What each symbol does to the objects:
at | se tu ga za bu de
Q989 | Q933 Q146 Q461 Q678 Q827 Q936
Q507 | Q252 Q782 Q144 Q62 Q983 Q186
Q240 | Q447 Q273 Q106 Q441 Q569 Q262
Q412 | Q569 Q775 Q552 Q447 Q214 Q730
Q351 | Q387 Q617 Q417 Q134 Q733 Q278
Q94 | Q827 Q477 Q638 Q933 Q443 Q937
Q742 | Q798 Q977 Q262 Q750 Q273 Q263
Q724 | Q41 Q18 Q29 Q148 Q373 Q596
Q106 | Q859 Q412 Q252 Q730 Q246 Q129
Q977 | Q580 Q341 Q441 Q347 Q790 Q750
Q859 | Q457 Q569 Q911 Q412 Q129 Q106
Q293 | Q373 Q587 Q893 Q41 Q916 Q923
Q916 | Q923 Q724 Q305 Q596 Q85 Q671
Q146 | Q420 Q71 Q94 Q592 Q28 Q678
Q312 | Q941 Q494 Q18 Q736 Q143 Q358
Q254 | Q627 Q321 Q578 Q218 Q974 Q510
Q552 | Q246 Q457 Q983 Q859 Q62 Q782
Q957 | Q134 Q459 Q929 Q638 Q387 Q437
Q387 | Q437 Q830 Q745 Q617 Q278 Q351
Q578 | Q202 Q599 Q592 Q485 Q311 Q260
Q798 | Q797 Q580 Q240 Q977 Q263 Q742
Q737 | Q29 Q923 Q341 Q916 Q893 Q194
Q629 | Q736 Q309 Q770 Q914 Q941 Q504
Q569 | Q262 Q555 Q246 Q775 Q730 Q412
Q782 | Q552 Q859 Q256 Q106 Q999 Q62
Q891 | Q733 Q437 Q442 Q387 Q929 Q529
Q87 | Q381 Q664 Q49 Q385 Q521 Q803
Q18 | Q579 Q253 Q293 Q125 Q419 Q148
Q260 | Q578 Q485 Q758 Q640 Q875 Q311
Q307 | Q487 Q521 Q510 Q597 Q321 Q49
Q830 | Q638 Q773 Q733 Q461 Q134 Q617
Q827 | Q936 Q28 Q459 Q477 Q937 Q94
Q263 | Q742 Q750 Q569 Q790 Q441 Q273
Q373 | Q596 Q419 Q194 Q587 Q923 Q293
Q214 | Q730 Q240 Q62 Q262 Q859 Q457
Q936 | Q989 Q678 Q895 Q28 Q94 Q827
Q41 | Q587 Q579 Q85 Q18 Q596 Q724
Q28 | Q678 Q758 Q443 Q685 Q933 Q477
Q773 | Q577 Q827 Q957 Q94 Q895 Q461
Q485 | Q599 Q627 Q681 Q254 Q288 Q640
Q419 | Q148 Q770 Q916 Q805 Q41 Q587
Q914 | Q309 Q442 Q358 Q290 Q494 Q242
Q362 | Q768 Q884 Q487 Q962 Q87 Q381
Q736 | Q494 Q12 Q125 Q309 Q504 Q629
Q494 | Q242 Q300 Q253 Q12 Q629 Q736
Q733 | Q278 Q957 Q265 Q437 Q529 Q891
Q599 | Q974 Q495 Q875 Q627 Q640 Q485
Q477 | Q28 Q685 Q577 Q420 Q989 Q933
Q990 | Q218 Q487 Q640 Q307 Q627 Q495
Q311 | Q260 Q640 Q685 Q288 Q681 Q875
Q941 | Q504 Q242 Q579 Q494 Q358 Q312
Q640 | Q485 Q254 Q844 Q510 Q202 Q288
Q775 | Q555 Q742 Q457 Q263 Q240 Q447
Q57 | Q256 Q252 Q962 Q507 Q922 Q810
Q671 | Q916 Q596 Q448 Q373 Q29 Q85
Q246 | Q129 Q214 Q186 Q457 Q782 Q552
Q627 | Q495 Q49 Q202 Q321 Q510 Q254
Q144 | Q306 Q256 Q362 Q57 Q413 Q133
Q385 | Q664 Q133 Q978 Q413 Q362 Q768
Q288 | Q640 Q510 Q662 Q974 Q578 Q202
Q278 | Q351 Q134 Q454 Q957 Q891 Q733
Q768 | Q385 Q413 Q421 Q884 Q381 Q362
Q347 | Q341 Q305 Q798 Q448 Q967 Q159
Q159 | Q347 Q448 Q742 Q53 Q580 Q967
Q810 | Q57 Q507 Q664 Q186 Q306 Q922
Q148 | Q18 Q125 Q923 Q770 Q587 Q419
Q448 | Q305 Q737 Q977 Q194 Q934 Q53
Q745 | Q332 Q733 Q309 Q891 Q454 Q417
Q592 | Q71 Q875 Q933 Q681 Q685 Q758
Q999 | Q62 Q129 Q810 Q246 Q252 Q911
Q290 | Q442 Q745 Q629 Q417 Q12 Q300
Q895 | Q461 Q937 Q387 Q443 Q638 Q459
Q454 | Q417 Q529 Q242 Q929 Q442 Q265
Q596 | Q724 Q148 Q737 Q419 Q293 Q373
Q437 | Q957 Q638 Q332 Q830 Q351 Q387
Q923 | Q293 Q41 Q524 Q724 Q671 Q916
Q143 | Q358 Q629 Q419 Q504 Q125 Q253
Q758 | Q592 Q681 Q989 Q844 Q420 Q685
Q252 | Q911 Q552 Q306 Q782 Q186 Q507
Q521 | Q803 Q768 Q218 Q362 Q978 Q597
Q62 | Q782 Q106 Q57 Q129 Q911 Q999
Q597 | Q521 Q362 Q990 Q381 Q421 Q978
Q417 | Q745 Q891 Q914 Q529 Q265 Q454
Q555 | Q441 Q798 Q214 Q742 Q447 Q775
Q85 | Q671 Q373 Q53 Q293 Q737 Q29
Q911 | Q999 Q246 Q922 Q552 Q507 Q252
Q580 | Q967 Q934 Q273 Q341 Q750 Q977
Q332 | Q929 Q278 Q12 Q733 Q417 Q745
Q790 | Q750 Q159 Q775 Q967 Q798 Q797
Q803 | Q87 Q385 Q321 Q768 Q597 Q521
Q681 | Q875 Q202 Q146 Q578 Q662 Q844
Q884 | Q413 Q922 Q803 Q306 Q664 Q962
Q638 | Q459 Q577 Q278 Q773 Q617 Q830
Q358 | Q312 Q736 Q148 Q629 Q253 Q143
Q983 | Q186 Q999 Q413 Q911 Q57 Q256
Q441 | Q273 Q797 Q730 Q798 Q775 Q555
Q125 | Q253 Q941 Q41 Q312 Q805 Q770
Q457 | Q214 Q262 Q999 Q569 Q106 Q859
Q309 | Q12 Q265 Q312 Q442 Q242 Q914
Q495 | Q990 Q307 Q288 Q49 Q254 Q627
Q664 | Q962 Q144 Q597 Q133 Q768 Q385
Q922 | Q810 Q186 Q385 Q983 Q144 Q306
Q202 | Q288 Q974 Q71 Q599 Q260 Q578
Q962 | Q884 Q306 Q521 Q144 Q385 Q664
Q129 | Q106 Q730 Q507 Q214 Q552 Q246
Q49 | Q307 Q597 Q974 Q978 Q218 Q321
Q253 | Q143 Q504 Q587 Q941 Q770 Q125
Q421 | Q978 Q87 Q627 Q803 Q307 Q487
Q381 | Q362 Q962 Q307 Q664 Q803 Q87
Q443 | Q937 Q989 Q617 Q936 Q773 Q577
Q442 | Q265 Q332 Q736 Q745 Q300 Q290
Q893 | Q194 Q671 Q159 Q85 Q305 Q524
Q937 | Q94 Q933 Q830 Q989 Q577 Q443
Q459 | Q895 Q443 Q351 Q577 Q830 Q638
Q186 | Q507 Q62 Q133 Q999 Q256 Q983
Q341 | Q934 Q524 Q797 Q305 Q159 Q347
Q305 | Q524 Q29 Q580 Q737 Q53 Q448
Q487 | Q421 Q803 Q254 Q521 Q49 Q307
Q134 | Q617 Q895 Q529 Q459 Q437 Q957
Q662 | Q844 Q260 Q28 Q311 Q592 Q71
Q53 | Q448 Q194 Q750 Q893 Q341 Q934
Q133 | Q144 Q57 Q381 Q810 Q884 Q413
Q71 | Q662 Q311 Q477 Q875 Q758 Q592
Q844 | Q681 Q578 Q678 Q260 Q71 Q662
Q12 | Q300 Q454 Q941 Q265 Q914 Q309
Q934 | Q53 Q893 Q790 Q524 Q347 Q341
Q300 | Q290 Q417 Q504 Q454 Q309 Q12
Q978 | Q597 Q381 Q495 Q87 Q487 Q421
Q770 | Q125 Q312 Q724 Q358 Q579 Q805
Q510 | Q254 Q218 Q260 Q990 Q599 Q974
Q194 | Q737 Q916 Q347 Q671 Q524 Q893
Q524 | Q893 Q85 Q967 Q29 Q448 Q305
Q875 | Q311 Q288 Q420 Q202 Q844 Q681
Q218 | Q321 Q421 Q485 Q487 Q495 Q990
Q321 | Q49 Q978 Q599 Q421 Q990 Q218
Q447 | Q775 Q263 Q859 Q273 Q262 Q240
Q678 | Q146 Q592 Q937 Q758 Q477 Q28
Q730 | Q412 Q447 Q782 Q240 Q457 Q214
Q974 | Q510 Q990 Q311 Q495 Q485 Q599
Q685 | Q758 Q844 Q936 Q662 Q146 Q420
Q587 | Q419 Q805 Q671 Q579 Q724 Q41
Q256 | Q983 Q911 Q884 Q252 Q810 Q57
Q750 | Q977 Q347 Q555 Q159 Q797 Q790
Q805 | Q770 Q358 Q596 Q143 Q18 Q579
Q273 | Q263 Q790 Q412 Q797 Q555 Q441
Q967 | Q159 Q53 Q263 Q934 Q977 Q580
Q265 | Q454 Q929 Q494 Q332 Q290 Q442
Q529 | Q891 Q387 Q290 Q351 Q332 Q929
Q929 | Q529 Q351 Q300 Q278 Q745 Q332
Q413 | Q133 Q810 Q87 Q922 Q962 Q884
Q579 | Q805 Q143 Q373 Q253 Q148 Q18
Q504 | Q629 Q914 Q805 Q242 Q312 Q941
Q420 | Q685 Q662 Q827 Q71 Q678 Q146
Q242 | Q914 Q290 Q143 Q300 Q736 Q494
Q933 | Q477 Q420 Q773 Q146 Q936 Q989
Q29 | Q85 Q293 Q934 Q923 Q194 Q737
Q797 | Q790 Q967 Q447 Q580 Q742 Q798
Q262 | Q240 Q441 Q129 Q555 Q412 Q569
Q617 | Q830 Q461 Q891 Q895 Q957 Q134
Q461 | Q773 Q94 Q437 Q937 Q459 Q895
Q577 | Q443 Q936 Q134 Q827 Q461 Q773
Q306 | Q922 Q983 Q768 Q256 Q133 Q144

In the rows, zero is written as 25.

The rows follow the links: the fewer symbols apart two objects are, the more alike their rows tend to be.

Each row is also shifted at random along 4 hidden directions that mean nothing.

Some objects, each with a row of numbers:
Q934: 15 29 31 27 28 22 26 27 28 25 29 17 27 28 27 24 25 25 16 19 26 14 32 27 19 25 35 27 30 29 28 23 26 22 20 30 17 18 26 26 26
Q990: 29 30 17 27 23 22 23 26 21 28 20 26 31 27 25 26 22 28 21 29 22 30 32 29 26 25 33 24 18 18 23 25 26 31 28 23 25 19 22 20 24
Q28: 37 28 23 19 21 27 32 23 18 32 27 30 20 23 28 30 28 29 27 29 22 29 30 29 26 29 26 26 20 25 19 28 25 25 32 25 22 19 16 24 22
Q736: 27 23 27 26 28 28 29 26 19 29 35 28 23 25 23 33 23 23 21 18 32 21 17 23 22 27 25 28 29 31 22 22 24 25 26 30 24 33 24 24 26
Q724: 25 22 30 22 25 32 24 25 26 19 25 33 29 30 28 23 34 21 24 23 28 24 22 24 29 22 18 24 33 30 28 32 24 22 18 25 30 34 30 31 19
Q640: 30 22 16 27 27 21 22 24 24 28 23 24 32 25 21 27 23 26 21 25 22 35 28 27 25 33 23 23 22 18 25 21 26 30 32 27 33 27 27 19 28
Q311: 10 22 21 24 24 22 27 24 29 27 26 24 20 19 20 27 23 29 35 29 21 33 22 25 28 29 17 24 21 23 28 20 26 24 35 22 33 26 26 24 31
Q957: 30 22 27 20 24 22 28 25 27 28 35 27 17 18 18 33 22 29 34 21 25 26 16 25 24 33 21 27 27 31 26 23 26 19 32 26 26 33 24 22 28
Q143: 27 22 31 23 26 28 32 30 27 18 35 29 24 26 26 26 21 20 15 16 27 19 18 31 27 20 18 27 30 30 35 27 26 21 28 27 29 28 28 22 17
Q627: 33 27 16 28 23 23 26 27 22 26 22 26 34 29 26 23 24 25 14 27 21 31 33 31 26 23 27 23 17 17 27 23 26 31 30 23 30 17 23 19 22
Q385: 19 27 26 29 25 21 29 25 34 27 20 15 18 20 26 20 26 30 36 33 20 26 31 22 26 23 23 24 20 24 28 18 27 24 29 23 27 13 25 30 35
Q260: 22 22 21 25 25 21 24 24 28 29 26 24 21 18 18 29 20 30 37 28 23 34 19 23 27 32 21 25 21 23 24 20 27 26 34 23 31 31 26 22 33
Q681: 32 21 24 22 27 24 29 23 28 28 25 24 19 20 25 26 23 27 29 29 19 33 26 29 28 33 17 26 23 22 27 27 26 26 36 25 29 23 24 23 24
Q911: 15 32 23 32 22 21 20 30 30 21 20 24 27 26 26 22 19 28 29 28 26 22 25 24 28 15 35 25 20 23 29 24 28 27 22 20 23 21 26 23 28
Q293: 30 24 31 23 25 30 28 24 25 25 27 27 25 29 28 25 36 23 26 23 29 21 26 21 24 25 22 24 33 32 24 26 23 21 18 28 25 28 27 34 25
Q578: 35 20 19 25 29 24 27 23 26 26 24 24 27 24 24 25 21 24 23 26 21 36 26 30 27 32 17 25 22 18 27 25 26 30 35 26 34 27 28 20 24
Q412: 28 26 31 35 28 28 21 26 29 25 19 20 17 21 26 23 20 27 44 32 34 21 17 14 28 17 30 29 26 28 22 24 26 29 19 24 20 31 28 32 36
Q87: 40 26 26 26 33 23 22 19 24 32 16 16 25 23 29 22 24 28 26 32 20 32 38 30 21 39 32 29 25 17 19 32 25 33 28 29 17 21 25 25 26
Q246: 21 29 27 31 29 25 23 26 26 25 19 19 25 26 30 21 19 26 25 29 27 21 30 26 24 22 35 28 23 22 25 28 26 30 22 25 17 20 25 25 26
Q254: 29 29 14 28 23 18 22 25 22 30 24 25 31 26 21 27 24 29 23 27 23 31 30 26 24 28 32 23 18 20 23 19 26 29 28 23 28 22 23 20 30
Q638: 35 22 24 24 24 24 33 28 24 26 37 28 19 21 20 32 19 25 25 21 26 25 15 27 27 25 17 26 23 29 29 19 26 23 35 26 31 29 23 21 26
Q494: 21 23 27 25 27 27 31 25 18 31 35 27 25 26 23 33 27 24 19 18 31 21 22 23 21 29 24 27 29 30 21 21 24 24 26 31 24 29 22 26 26
Q362: 23 23 25 29 32 28 22 21 26 26 13 20 25 24 31 20 21 24 29 34 23 34 30 28 28 30 24 28 23 16 23 33 26 35 28 27 25 25 29 26 25
Q805: 28 23 30 17 29 26 24 23 28 21 29 26 34 31 26 23 32 22 10 16 20 24 33 34 21 37 24 24 36 27 30 33 24 20 22 31 25 28 30 24 15
Q159: 18 30 30 28 24 23 25 32 32 17 28 23 27 28 27 21 21 24 21 21 26 15 25 27 25 15 31 25 27 29 34 24 27 21 20 23 23 21 27 25 24
Q41: 25 24 31 21 24 28 19 24 28 22 27 31 27 28 24 25 33 25 31 23 29 23 22 21 25 28 24 24 34 32 24 30 24 19 16 26 26 36 30 30 24
Q477: 27 28 22 19 20 28 35 24 18 30 28 31 22 25 28 28 30 28 24 29 22 28 30 30 28 25 23 25 19 26 22 26 25 24 33 24 25 16 17 25 21
Q999: 37 30 25 32 25 25 23 32 28 18 20 24 26 26 29 21 14 25 24 28 27 21 24 28 29 12 33 27 20 22 31 28 28 30 24 20 22 21 25 22 23
Q487: 20 31 21 26 25 20 23 22 23 33 20 20 25 24 27 25 25 31 28 32 20 28 38 28 22 32 37 26 20 21 20 26 25 28 27 24 17 15 20 24 28
Q529: 24 24 30 16 21 28 32 25 27 25 31 32 18 23 26 27 32 27 30 24 22 25 24 27 28 27 17 25 28 32 27 28 24 17 28 24 27 26 23 28 21
Q49: 23 32 20 27 23 21 21 24 22 31 20 23 27 24 25 26 23 31 29 31 22 30 33 26 24 29 37 26 18 20 20 25 26 30 27 23 19 19 20 22 28
Q437: 23 20 27 18 27 27 28 24 26 24 32 30 23 23 23 29 24 24 24 21 22 30 21 30 26 33 16 26 29 27 28 30 25 22 32 27 29 33 26 22 20
Q144: 22 25 20 32 25 21 15 26 31 23 17 23 31 25 21 22 23 27 35 30 26 31 23 20 27 24 28 23 22 20 27 22 27 30 23 21 31 31 32 25 33
Q803: 17 27 26 27 28 25 26 23 27 28 18 20 21 22 30 22 23 28 31 33 21 29 33 27 27 26 28 27 21 20 24 29 26 30 30 24 21 17 23 26 27
Q929: 25 27 31 17 18 26 31 24 27 28 33 31 14 20 23 31 32 31 39 25 25 23 19 22 27 26 21 25 27 36 24 24 25 14 27 22 24 27 20 30 27
Q214: 19 27 30 33 31 26 22 23 26 29 18 16 23 25 29 22 25 26 31 30 29 23 30 21 22 27 33 28 27 24 21 26 25 31 20 28 17 23 27 31 32
Q989: 28 26 20 24 20 31 32 27 16 28 28 37 22 25 27 31 24 25 26 29 27 29 19 26 31 17 20 26 18 25 22 26 25 28 32 22 29 25 18 23 21
Q671: 31 23 32 26 28 32 30 23 22 27 27 24 25 30 30 25 34 22 20 23 31 19 27 22 23 23 22 26 32 31 23 26 23 24 19 31 23 24 26 34 25
Q962: 28 23 23 31 29 22 19 22 30 27 16 18 26 23 24 22 24 27 34 32 23 33 28 22 25 30 26 25 24 19 24 24 27 31 26 25 28 27 30 27 33
Q933: 22 29 20 21 19 25 33 24 18 33 29 31 22 25 26 31 30 30 26 28 23 28 30 26 26 25 25 24 19 27 19 22 24 24 31 24 25 18 16 26 25
Q312: 14 24 29 24 25 23 30 27 26 26 37 24 23 25 22 31 24 25 21 16 28 18 20 25 22 27 25 26 30 32 28 20 25 19 26 28 24 28 25 24 27
Q442: 32 21 27 21 26 35 31 23 15 27 29 36 28 30 30 29 32 20 17 24 29 27 24 27 27 26 17 26 29 27 21 32 23 27 25 29 27 31 23 28 16
Q737: 18 24 32 29 28 33 34 27 23 24 28 24 22 29 31 24 29 20 19 23 32 16 25 22 25 16 21 27 30 30 26 23 24 26 21 29 24 22 26 33 25
Q596: 45 24 32 22 25 31 28 26 27 21 27 30 25 29 29 23 33 22 24 22 28 20 25 24 27 22 19 25 33 31 28 29 24 20 19 27 26 28 28 32 21
Q797: 34 30 28 28 21 21 16 30 35 19 25 24 27 25 21 23 24 29 35 23 28 19 20 20 25 19 33 24 28 30 30 23 27 20 16 20 24 30 29 26 31
Q57: 30 29 20 28 24 19 21 26 30 22 19 20 36 30 26 19 28 26 17 26 19 27 37 29 23 25 30 21 23 19 30 22 26 27 23 24 29 16 29 24 26
Q495: 32 28 16 29 23 23 21 27 21 26 21 29 31 26 24 26 19 27 23 29 25 32 26 27 28 23 31 25 17 18 24 26 27 32 29 22 28 24 23 19 25
Q895: 25 22 21 24 24 25 34 27 22 28 35 28 24 24 21 31 23 24 19 20 25 26 20 27 26 25 17 24 23 26 28 17 25 24 35 26 32 25 23 22 26
Q242: 29 23 27 25 27 29 34 25 18 29 34 28 25 28 26 31 28 22 15 19 29 20 23 26 23 25 21 26 28 30 24 22 24 24 27 31 25 25 23 26 23
Q240: 25 23 30 32 28 31 26 27 31 19 18 22 25 28 31 17 28 21 29 29 29 22 25 20 30 13 19 25 27 25 30 25 25 28 20 24 30 24 32 34 27

The symbols that take the first to the second take the third to the fourth, perhaps in another order. What is the fourth?
Answers are names.
27 24 29 14 24 24 29 21 27 29 32 27 22 23 24 28 34 28 26 22 19 28 30 30 22 39 21 24 31 30 25 29 24 17 28 28 24 26 23 26 22
: 27 23 29 15 24 25 32 23 28 26 32 27 21 23 25 27 32 27 23 22 18 26 29 32 24 34 17 24 30 30 28 28 24 17 30 27 27 23 23 26 20
:: 34 26 26 26 28 24 15 25 31 20 19 23 37 31 25 19 30 23 21 23 24 25 32 25 23 29 30 23 32 23 28 29 25 25 15 26 27 29 33 27 24
: Q798

24 20 28 17 26 27 30 24 27 24 32 30 21 22 24 28 26 25 25 22 22 29 22 30 26 32 16 26 29 28 29 29 25 20 31 26 29 30 25 23 20
: 14 18 25 19 29 26 24 23 24 25 30 31 26 23 21 29 24 23 24 21 24 33 19 29 26 37 17 27 29 25 26 30 25 25 31 28 31 37 28 21 21
:: 13 31 30 31 28 22 25 24 29 31 21 12 20 24 28 22 26 30 30 29 25 19 35 22 20 26 36 27 25 26 22 21 26 26 22 27 15 13 24 30 34
: Q214

29 25 32 18 25 25 29 27 31 19 32 26 28 28 26 23 31 23 15 17 20 19 29 32 23 28 21 24 33 31 34 28 25 16 23 28 26 24 28 26 18
: 36 21 30 22 30 27 24 26 24 22 33 28 28 27 24 28 21 21 16 16 28 22 19 30 23 31 24 29 33 28 29 31 26 24 25 30 25 36 29 20 18
:: 10 28 24 27 26 26 25 24 25 27 17 24 22 22 30 23 21 28 32 34 23 30 29 26 29 23 29 28 19 20 23 30 26 31 29 22 22 20 23 25 25
: Q381

10 29 28 32 29 24 21 24 26 28 19 17 24 25 29 23 21 27 31 30 28 22 29 22 23 25 36 28 25 23 21 27 26 30 21 26 16 22 26 28 31
: 22 28 26 32 28 27 21 28 25 22 18 22 27 27 31 21 17 24 24 29 28 23 26 27 27 19 34 29 23 20 25 31 27 33 22 24 19 24 26 23 23
:: 23 25 30 31 32 30 28 24 27 23 17 17 26 29 35 17 27 21 19 29 26 22 35 26 25 21 24 27 27 21 27 28 25 31 23 29 23 16 29 32 25
: Q859

30 28 16 29 21 22 27 28 24 25 23 27 30 26 24 25 22 26 20 28 23 30 27 28 28 19 25 23 16 20 28 19 26 29 31 21 32 18 23 21 25
: 27 29 17 29 20 25 25 29 23 24 22 29 28 26 26 25 19 26 24 31 25 29 25 27 31 16 28 24 15 20 27 24 28 31 30 19 28 20 22 20 24
:: 35 22 26 21 27 27 30 23 27 27 24 26 17 19 26 26 22 27 32 30 20 33 24 29 29 31 18 28 22 23 26 30 26 26 35 25 27 25 23 23 23
: Q875

27 27 18 24 21 23 24 23 15 35 31 32 24 23 19 36 25 30 32 26 29 30 20 21 24 31 31 26 20 27 14 21 25 27 29 25 23 30 18 22 30
: 19 23 25 21 23 30 28 24 25 26 24 32 16 20 27 27 22 27 38 33 24 33 19 27 33 24 19 28 20 24 23 32 26 26 34 21 26 28 22 25 23
:: 35 27 25 21 22 28 30 24 21 29 26 32 17 21 27 29 24 29 35 31 24 30 23 27 30 25 23 28 19 26 21 31 26 25 32 22 22 24 18 25 23
: Q311

36 28 15 29 23 23 22 28 22 25 22 29 31 26 24 26 19 26 22 28 24 31 25 27 28 21 29 24 17 18 25 24 27 32 29 21 29 24 23 19 25
: 12 25 13 29 24 25 20 26 20 24 19 31 37 29 24 25 22 23 19 29 25 36 26 28 29 24 26 24 18 15 24 26 26 35 29 22 34 28 26 19 23
:: 32 20 24 21 28 23 24 23 24 30 34 27 22 20 18 33 21 26 27 20 26 30 17 26 23 38 23 28 28 27 23 25 25 23 31 29 27 36 25 20 27
: Q134

27 31 30 27 24 20 20 30 32 20 27 21 28 27 24 23 22 26 24 21 26 16 25 26 23 22 36 26 29 28 31 24 27 21 18 24 20 24 28 24 26
: 32 27 27 27 23 24 20 29 34 18 23 24 30 28 24 20 29 25 29 24 25 21 26 23 26 19 28 22 29 27 32 24 26 21 17 22 28 26 31 28 27
:: 22 22 29 15 23 30 35 24 27 22 30 32 22 26 29 24 34 23 20 23 19 27 28 33 28 27 12 24 28 30 30 31 24 18 30 25 30 21 24 28 15
: Q265

22 24 23 30 27 24 25 25 32 23 16 19 25 25 27 18 25 25 30 32 21 31 30 24 28 23 19 23 22 19 30 22 27 29 28 23 32 20 30 28 30
: 39 24 22 30 29 21 21 23 31 27 17 17 28 24 24 21 25 27 29 30 22 31 32 24 24 31 26 24 24 19 26 23 26 29 26 26 28 23 30 26 32
:: 22 29 26 25 25 19 14 25 33 23 21 21 34 29 21 22 32 28 28 23 24 23 31 22 21 31 35 22 32 27 26 24 25 21 14 25 24 28 31 27 30
: Q797

21 24 23 30 29 23 20 22 30 27 16 18 25 22 25 21 24 27 35 33 23 33 29 22 26 30 25 25 23 19 24 24 26 31 26 25 27 25 30 28 32
: 30 23 25 29 31 27 22 22 27 27 15 19 23 22 29 21 21 25 31 33 23 32 29 26 27 29 25 28 22 18 24 31 26 33 29 26 24 24 28 26 26
:: 25 20 24 22 29 26 25 22 25 27 23 27 21 20 25 25 22 26 31 30 20 36 24 29 28 34 19 28 23 21 24 31 26 28 35 26 28 30 25 23 24
: Q592

29 21 24 20 30 28 27 20 24 27 21 26 24 23 28 24 24 24 24 29 18 36 31 33 26 38 18 27 25 19 24 35 25 29 35 28 27 26 25 22 19
: 26 23 16 30 23 23 22 27 25 24 24 29 28 23 20 28 18 26 29 27 26 33 17 24 29 22 22 24 18 19 27 20 27 31 32 21 35 31 27 19 29
:: 26 24 27 20 25 29 25 21 17 32 30 33 25 26 24 33 33 26 29 25 30 27 22 21 24 34 25 26 30 30 15 29 23 24 22 28 22 35 22 28 24
: Q351

24 20 23 21 28 25 29 24 22 27 33 28 26 24 21 31 23 24 19 19 24 30 21 30 24 34 18 26 27 25 27 24 25 25 33 29 30 31 26 20 23
: 28 19 20 23 28 26 29 24 18 28 32 29 30 26 23 31 24 21 13 20 25 31 23 30 24 33 19 26 25 22 24 24 24 29 33 30 32 31 25 19 21
:: 30 23 27 26 25 32 33 27 18 27 35 32 21 26 26 32 24 22 22 21 34 20 15 22 27 20 20 27 27 31 23 22 24 25 27 28 26 31 22 27 24
: Q300

26 19 22 26 25 30 31 29 22 22 33 34 23 24 23 31 16 21 22 22 30 29 10 27 31 19 13 27 23 25 30 24 27 28 35 25 35 35 26 19 21
: 21 22 28 15 26 25 30 22 27 27 31 27 23 23 24 27 31 26 23 21 18 28 29 31 23 37 17 24 30 29 27 28 24 18 30 28 27 25 25 25 20
:: 30 23 31 24 25 32 26 25 25 22 26 31 26 30 28 24 33 21 26 24 30 22 22 22 28 21 19 24 33 31 26 30 23 22 18 27 28 31 29 33 22
: Q194

21 25 31 21 22 27 22 26 30 21 28 30 25 27 24 25 33 25 32 22 27 22 21 22 26 25 23 24 33 33 27 28 25 17 17 24 27 33 28 30 24
: 6 23 29 21 24 30 23 24 27 22 25 31 30 30 26 23 38 23 26 23 27 24 26 22 26 27 20 22 34 30 25 29 23 20 16 26 28 32 30 33 23
:: 26 20 17 26 29 23 23 23 24 27 23 26 30 24 22 26 22 24 23 27 22 38 25 28 27 34 19 24 22 17 26 25 26 32 34 26 35 31 29 20 25
: Q260

7 28 28 29 25 23 16 30 31 17 24 26 30 27 24 23 20 24 27 22 29 19 20 24 25 19 33 26 28 27 30 28 27 24 17 23 24 31 30 23 26
: 23 24 29 31 35 29 20 21 25 28 15 17 29 29 31 20 28 22 25 29 27 26 34 23 22 31 29 27 30 20 20 31 24 33 19 31 20 26 31 31 28
:: 7 22 30 31 31 32 17 23 18 29 24 29 25 27 24 30 25 22 35 25 40 24 13 14 25 27 30 30 32 29 14 30 24 31 14 29 21 45 29 31 31
: Q797

30 23 18 25 25 25 30 25 17 31 32 29 28 26 22 33 25 25 18 22 27 29 23 27 24 30 23 25 23 25 21 20 25 28 32 28 29 28 22 20 25
: 25 22 18 23 24 34 32 25 13 25 25 38 31 30 30 28 26 19 11 27 26 33 25 32 31 21 16 25 20 20 23 31 24 33 33 26 32 25 21 22 13
:: 32 32 23 29 23 19 22 29 30 22 21 20 30 27 27 20 23 28 21 27 21 21 34 28 24 20 36 24 21 22 30 23 27 25 23 22 22 14 25 23 26
: Q552

